[128 = 0]
(24) |  92 | 113 | 148 | 116 | 105 | 130 | 125 | 149 | 106 | 142 | 129 | 107 | 116 | 154 | 147 | 129 | 145 | 131 | 109 | 137 | 126 | 136 | 134 | 110 | 140 | 137 | 138 | 134 | 149 | 103 | 159 |
(21) | 187 | 143 |  99 | 112 | 170 | 145 |  93 | 112 | 149 | 129 | 107 | 149 | 119 | 131 | 104 | 145 | 127 | 135 | 139 |  67 | 148 | 115 | 112 | 138 | 142 | 144 | 115 | 115 | 130 | 160 |  79 |
(25) | 132 | 122 | 129 | 155 | 128 |  79 | 142 | 139 | 116 | 175 |  90 | 166 |  83 | 166 |  96 |  96 | 118 | 115 |  98 |  75 | 144 | 100 | 131 | 113 | 154 | 110 | 148 | 143 |  91 | 132 |  84 |
(17) | 127 | 143 | 110 | 142 | 121 | 136 | 127 | 145 | 140 | 131 | 109 | 145 | 133 | 138 | 144 | 133 | 133 | 117 | 138 |  98 | 119 | 123 | 119 | 115 | 139 | 123 | 116 | 132 | 132 | 134 | 119 |
(21) | 101 | 129 | 163 | 125 |  83 |  92 | 146 | 168 | 142 | 103 | 148 | 146 | 159 | 109 | 123 | 133 | 113 | 112 | 129 | 173 |  80 | 145 | 129 | 123 |  94 | 103 | 122 | 128 |  85 | 165 | 175 |
(24) |  79 | 138 | 128 | 107 | 142 | 173 | 143 | 134 | 126 |  80 | 132 | 100 | 168 |  93 | 206 | 159 | 172 | 143 | 152 | 116 | 110 | 151 | 103 | 108 | 129 | 112 | 116 | 144 | 117 | 129 | 151 |
(21) | 113 | 153 | 115 | 132 | 118 | 136 | 133 | 145 | 165 | 105 |  99 | 146 | 148 | 105 | 152 | 155 | 135 | 122 | 157 |  92 |  88 | 135 | 148 |  98 | 113 | 109 | 120 | 118 | 145 | 165 | 130 |
(25) | 118 | 144 | 128 | 182 | 102 | 111 | 133 | 129 | 153 | 147 | 101 | 109 | 111 | 166 | 125 |  83 | 112 | 138 | 101 | 117 | 112 | 118 | 168 | 109 | 114 | 110 | 146 |  99 | 155 |  98 | 132 |
(17) | 113 | 120 | 135 | 154 | 117 | 127 | 144 | 131 |  88 | 147 | 130 | 126 | 109 | 159 | 141 | 141 | 155 | 128 | 118 | 110 | 159 | 105 |  97 | 107 | 168 | 121 | 141 | 161 | 117 | 123 | 139 |
(25) | 131 | 125 | 133 | 135 | 115 | 133 | 120 | 133 | 117 | 138 | 139 | 117 | 124 | 148 | 125 | 128 | 129 | 131 | 119 | 142 | 136 | 124 | 121 | 129 | 135 | 136 | 128 | 127 | 142 | 116 | 144 |
(25) | 137 | 105 | 151 | 103 | 125 |  79 | 116 | 133 | 131 | 140 | 115 | 157 |  97 | 158 |  82 | 113 | 120 | 111 |  96 | 105 | 143 | 121 | 132 | 134 | 139 | 141 | 145 | 133 |  82 | 150 | 117 |
(21) | 127 | 144 | 106 |  89 | 115 | 166 |  94 | 190 | 143 | 121 | 120 | 156 | 159 | 138 | 164 | 161 | 141 | 104 | 151 | 103 |  99 | 148 |  89 | 122 | 144 | 149 |  79 | 134 | 142 | 144 | 135 |
(17) | 140 | 123 | 159 | 127 | 119 | 115 | 136 | 100 | 137 |  69 | 176 | 120 | 158 | 107 | 109 | 155 | 135 | 130 | 135 | 169 | 140 | 125 |  97 | 147 | 113 | 123 | 134 | 136 |  69 | 178 | 178 |
(17) | 115 | 123 | 157 |  87 | 132 | 132 | 112 | 157 | 122 | 101 | 142 | 122 | 146 | 138 | 145 | 146 | 154 | 138 | 112 | 114 | 124 | 141 |  80 | 126 | 137 | 127 | 117 | 139 |  71 | 154 | 153 |
(21) |  96 |  96 | 112 |  40 | 173 | 151 | 106 | 124 | 118 | 139 |  96 | 124 | 105 | 118 | 157 | 121 | 147 | 118 | 125 |  94 | 137 | 161 | 157 | 133 | 147 | 173 | 129 | 137 | 159 |  82 |  86 |
(21) | 171 | 134 | 141 | 135 | 109 | 122 |  84 | 115 | 163 | 110 | 134 | 115 | 121 | 183 |  89 | 128 | 124 | 135 | 102 | 116 | 146 | 114 | 122 | 137 | 129 | 154 | 133 |  97 | 131 | 150 | 160 |
(21) | 118 | 122 | 112 | 118 | 141 | 139 | 137 |  99 | 139 | 105 | 125 | 127 | 134 | 106 | 142 | 133 | 136 | 115 | 147 | 127 | 136 | 135 | 141 | 134 | 129 | 141 | 131 | 136 | 136 | 121 | 123 |
(21) | 158 | 121 | 144 | 124 | 167 | 100 | 120 | 117 | 106 | 174 | 110 | 125 |  84 | 137 |  81 | 104 | 113 | 165 |  92 |  98 | 147 | 111 | 143 | 129 | 127 | 113 | 152 | 112 | 115 | 130 |  76 |
(24) | 109 | 118 | 133 | 108 | 143 | 140 | 121 | 149 |  91 | 153 | 115 | 121 | 108 | 155 | 153 | 134 | 158 | 139 | 109 |  88 | 147 | 125 |  99 | 110 | 166 | 131 | 130 | 150 | 120 | 112 | 116 |
(24) | 127 | 150 | 113 | 139 | 163 | 153 | 145 |  96 | 155 |  80 | 133 | 106 | 165 |  82 | 160 | 120 | 132 | 147 | 149 | 127 | 117 | 139 | 121 | 141 | 103 | 105 | 119 | 118 | 102 | 128 | 116 |
(24) | 103 | 104 | 115 | 133 | 134 | 103 | 157 |  55 | 152 |  89 |  99 | 143 | 102 | 123 | 127 | 132 | 152 |  87 | 141 |  89 | 170 | 114 | 167 | 120 | 152 | 150 | 170 | 157 | 116 | 133 | 123 |
(24) | 129 | 113 | 126 | 136 | 131 |  98 | 136 |  94 | 142 | 122 | 108 | 143 | 101 | 148 | 106 | 111 | 131 | 106 | 116 |  98 | 157 | 112 | 143 | 130 | 145 | 140 | 153 | 139 | 103 | 131 | 114 |
(24) | 148 | 133 | 122 | 139 | 138 | 140 | 125 | 105 | 131 | 129 | 143 | 107 | 133 | 112 | 117 | 118 | 111 | 145 | 133 | 160 | 129 | 129 | 144 | 145 | 108 | 130 | 128 | 108 | 156 | 111 | 125 |
(21) | 140 | 130 | 104 | 136 | 159 | 145 | 137 | 109 | 109 | 144 | 122 | 130 | 119 | 113 | 136 | 128 | 132 | 133 | 141 | 113 | 149 | 118 | 120 | 133 | 143 | 126 | 125 | 140 | 137 | 113 |  90 |
(21) | 107 | 131 | 141 |  98 |  81 | 132 |  96 | 152 | 182 |  79 | 124 | 125 | 152 | 154 | 142 | 145 | 138 | 104 | 128 | 127 |  96 | 152 | 142 | 117 | 115 | 157 | 119 | 109 | 143 | 149 | 191 |
(17) | 135 | 146 | 117 | 146 | 135 | 128 | 123 | 163 | 127 | 156 | 105 | 142 | 124 | 153 | 137 | 105 | 123 | 134 | 113 |  87 | 118 | 121 | 104 | 119 | 140 | 108 | 113 | 126 | 107 | 122 |  96 |
(25) | 138 | 140 | 128 | 157 | 129 | 161 | 116 | 142 |  97 | 161 | 148 |  82 | 129 | 156 | 145 | 108 | 126 | 167 | 107 | 152 | 135 | 123 | 104 | 132 | 133 | 121 | 117 | 113 | 159 |  79 | 135 |
(17) | 129 | 126 | 128 | 135 | 122 | 129 | 128 | 126 | 122 | 131 | 132 | 125 | 125 | 138 | 128 | 129 | 131 | 125 | 126 | 131 | 137 | 123 | 123 | 128 | 136 | 133 | 130 | 133 | 132 | 123 | 135 |
(24) | 152 | 140 | 157 | 118 | 102 | 115 |  92 | 190 | 133 | 134 | 145 | 138 | 143 | 171 | 106 | 126 | 118 | 137 |  97 | 130 | 108 | 130 |  77 | 133 | 125 | 122 | 103 | 114 |  81 | 160 | 154 |
(25) | 128 | 111 | 139 | 103 | 137 |  94 | 129 | 129 | 128 | 131 | 113 | 159 | 109 | 131 | 103 | 125 | 127 | 111 | 117 | 102 | 137 | 125 | 130 | 130 | 137 | 132 | 139 | 142 |  86 | 151 | 108 |
(25) | 116 | 111 | 155 | 156 |  79 |  99 | 144 | 126 | 112 | 130 | 157 | 125 | 121 | 153 | 107 | 128 | 124 | 111 | 115 | 178 | 140 | 116 | 129 | 127 | 132 | 132 | 146 | 141 | 124 | 126 | 181 |
(25) |  91 | 115 | 128 |  60 | 153 | 176 |  99 | 134 | 124 | 119 | 121 |  81 | 133 | 123 | 180 | 129 | 155 | 150 | 121 | 123 | 119 | 167 | 145 | 126 | 128 | 160 | 122 | 115 | 175 |  79 | 134 |
(17) | 128 | 132 | 119 | 137 | 115 | 129 | 112 | 149 | 134 | 141 | 106 | 138 | 115 | 180 | 136 | 118 | 139 | 114 | 111 |  86 | 139 | 118 | 108 | 117 | 158 | 140 | 122 | 134 | 123 | 119 | 125 |
(17) |  92 | 121 | 129 |  99 | 125 | 135 | 138 | 126 | 132 | 103 | 110 | 139 | 130 | 105 | 156 | 172 | 159 | 114 | 153 | 100 | 120 | 137 | 144 |  99 | 137 | 132 | 138 | 146 | 142 | 154 | 141 |
(17) | 136 | 149 | 123 | 125 | 114 | 143 | 117 | 149 | 159 |  85 | 139 | 142 | 169 | 123 | 145 | 152 | 136 | 116 | 148 | 121 | 108 | 135 |  91 | 130 | 123 | 125 | 100 | 128 |  98 | 167 | 153 |
(25) | 127 | 117 | 124 |  74 | 151 | 116 | 119 | 121 | 152 | 103 | 107 | 162 | 127 | 102 | 119 | 147 | 134 | 106 | 142 |  92 | 124 | 141 | 140 | 131 | 128 | 144 | 128 | 136 | 103 | 166 | 105 |
(25) | 125 |  91 | 162 |  78 |  87 |  91 |  97 | 126 | 146 | 107 | 138 | 141 | 110 | 166 |  85 | 143 | 130 |  92 | 107 | 144 | 142 | 135 | 148 | 136 | 134 | 180 | 147 | 129 | 124 | 152 | 181 |
(24) | 154 | 120 | 117 | 142 | 159 | 126 | 122 | 113 |  94 | 189 | 117 | 116 |  86 | 148 | 102 |  91 | 111 | 151 | 102 | 121 | 159 | 112 | 140 | 139 | 142 | 132 | 140 | 120 | 152 |  81 |  77 |
(24) | 136 | 144 | 172 | 129 | 125 | 134 |  95 | 134 | 164 |  71 | 163 |  65 | 166 | 170 | 137 |  88 | 133 | 173 |  73 | 144 | 119 | 143 |  79 | 152 | 102 | 118 | 120 |  91 |  50 | 125 | 182 |
(17) | 133 | 130 | 138 | 130 | 117 | 110 | 116 | 135 | 149 | 107 | 117 | 142 | 125 | 168 | 122 | 127 | 143 | 115 | 109 |  85 | 141 | 117 |  98 | 122 | 149 | 131 | 130 | 136 |  75 | 156 | 140 |
| 100 | 135 | 129 | 164 |  74 |  78 | 160 | 191 | 131 | 187 | 107 | 170 | 122 | 118 | 108 |  85 |  70 | 100 | 127 | 172 |  59 | 137 | 188 | 113 |  89 |  92 | 123 | 114 | 157 | 110 | 117 | | (24)
| 121 | 124 | 117 | 106 | 136 | 158 | 122 | 174 |  69 | 189 | 124 | 139 | 114 | 121 | 148 | 164 | 140 | 137 | 143 | 121 | 125 | 129 | 113 | 107 | 154 | 129 | 110 | 147 | 183 | 115 | 105 | | (24)
| 163 | 155 | 115 | 154 | 166 | 150 | 130 | 133 | 113 | 145 | 140 | 116 | 144 | 110 | 131 | 112 | 114 | 167 | 128 | 128 | 126 | 120 |  90 | 143 | 118 |  95 | 106 | 116 | 107 | 123 |  89 | | (25)
| 124 | 139 | 115 | 104 | 188 | 144 | 130 | 132 | 126 | 137 | 102 | 120 | 130 |  97 | 153 | 104 | 130 | 159 | 123 |  86 | 115 | 142 | 126 | 130 | 119 | 104 | 119 | 120 | 105 | 112 |  65 | | (25)
| 119 | 118 | 144 |  78 | 129 | 145 |  87 | 173 | 116 | 139 | 131 | 110 | 128 | 173 | 146 | 116 | 143 | 137 |  92 | 116 | 128 | 148 |  92 | 134 | 147 | 153 | 109 | 126 | 114 | 103 | 139 | | (17)
| 174 | 141 | 118 | 154 | 143 | 107 | 123 | 127 | 138 | 157 | 124 | 144 | 119 | 131 |  83 |  89 |  86 | 136 | 115 | 132 | 126 | 115 | 131 | 152 | 111 | 114 | 121 | 106 | 112 | 127 |  85 | | (24)
| 102 | 125 | 136 | 122 |  86 | 133 | 131 | 173 | 108 | 156 | 139 | 130 | 135 | 117 | 138 | 148 | 118 | 121 | 142 | 177 |  90 | 143 | 153 | 110 | 113 | 127 | 118 | 125 | 190 | 118 | 160 | | (24)
| 118 | 114 | 150 |  98 | 129 | 142 | 115 | 143 | 100 | 128 | 155 | 104 | 135 | 136 | 140 | 136 | 142 | 142 | 113 | 153 | 135 | 140 | 100 | 136 | 135 | 139 | 122 | 135 | 119 | 115 | 152 | | (17)
| 106 | 113 | 110 | 114 | 138 | 156 | 131 | 117 | 106 | 135 | 130 | 111 | 123 | 131 | 161 | 123 | 144 | 118 | 133 | 136 | 148 | 136 | 126 | 134 | 150 | 153 | 125 | 146 | 156 |  78 | 124 | | (21)
| 113 | 124 | 135 | 120 | 142 | 112 | 131 |  93 | 156 | 115 |  93 | 114 | 106 | 119 | 120 | 121 | 132 | 141 | 120 |  95 | 124 | 130 | 190 | 109 | 111 | 125 | 163 | 106 | 148 | 133 | 117 | | (21)
| 142 | 136 | 137 | 124 | 147 | 154 | 107 | 143 | 107 | 146 | 146 |  89 | 133 | 141 | 137 | 112 | 127 | 171 | 105 | 141 | 129 | 134 | 102 | 138 | 124 | 122 | 116 | 109 | 132 | 100 | 126 | | (24)
| 134 | 139 | 117 | 149 |  67 | 166 |  95 | 125 | 171 |  73 | 157 | 105 | 163 | 184 | 152 | 150 | 146 |  98 | 138 | 153 | 138 | 128 |  99 | 135 | 143 | 176 | 107 | 121 | 161 | 122 | 216 | | (21)
| 109 | 128 | 122 |  86 | 151 | 147 | 104 | 180 | 111 | 174 |  97 | 122 | 115 | 142 | 155 | 104 | 129 | 145 | 106 |  95 | 104 | 151 | 132 | 118 | 134 | 130 | 111 | 117 | 151 |  88 |  88 | | (17)
| 100 | 147 | 106 | 151 | 120 | 159 | 143 | 164 | 108 | 155 | 109 | 128 | 134 | 126 | 179 | 140 | 143 | 133 | 146 | 108 | 107 | 128 | 121 |  95 | 142 | 106 | 113 | 139 | 167 | 107 | 119 | | (21)
| 102 | 121 | 110 | 177 | 106 | 150 | 171 | 107 |  75 | 154 | 136 | 123 | 113 | 116 | 156 | 170 | 153 | 117 | 164 | 148 | 156 | 103 | 135 |  97 | 161 | 124 | 145 | 167 | 195 | 107 | 145 | | (17)
|  87 | 129 | 122 | 184 | 118 | 159 | 180 | 136 |  53 | 163 | 157 |  97 | 134 | 116 | 184 | 130 | 148 | 144 | 141 | 174 | 141 | 116 |  97 | 111 | 151 |  96 | 127 | 167 | 150 |  71 | 141 | | (25)
| 111 | 114 | 133 |  92 | 119 | 111 | 121 | 119 | 160 |  99 | 111 | 145 | 125 | 121 | 122 | 140 | 133 | 101 | 135 | 114 | 119 | 142 | 161 | 123 | 122 | 149 | 139 | 127 | 129 | 150 | 140 | | (25)
| 104 | 150 | 125 | 133 | 149 | 151 | 158 | 171 |  91 | 141 | 127 | 136 | 154 |  77 | 176 | 159 | 145 | 154 | 155 | 114 |  95 | 133 |  94 | 100 | 126 |  73 | 107 | 148 | 111 | 149 | 107 | | (17)
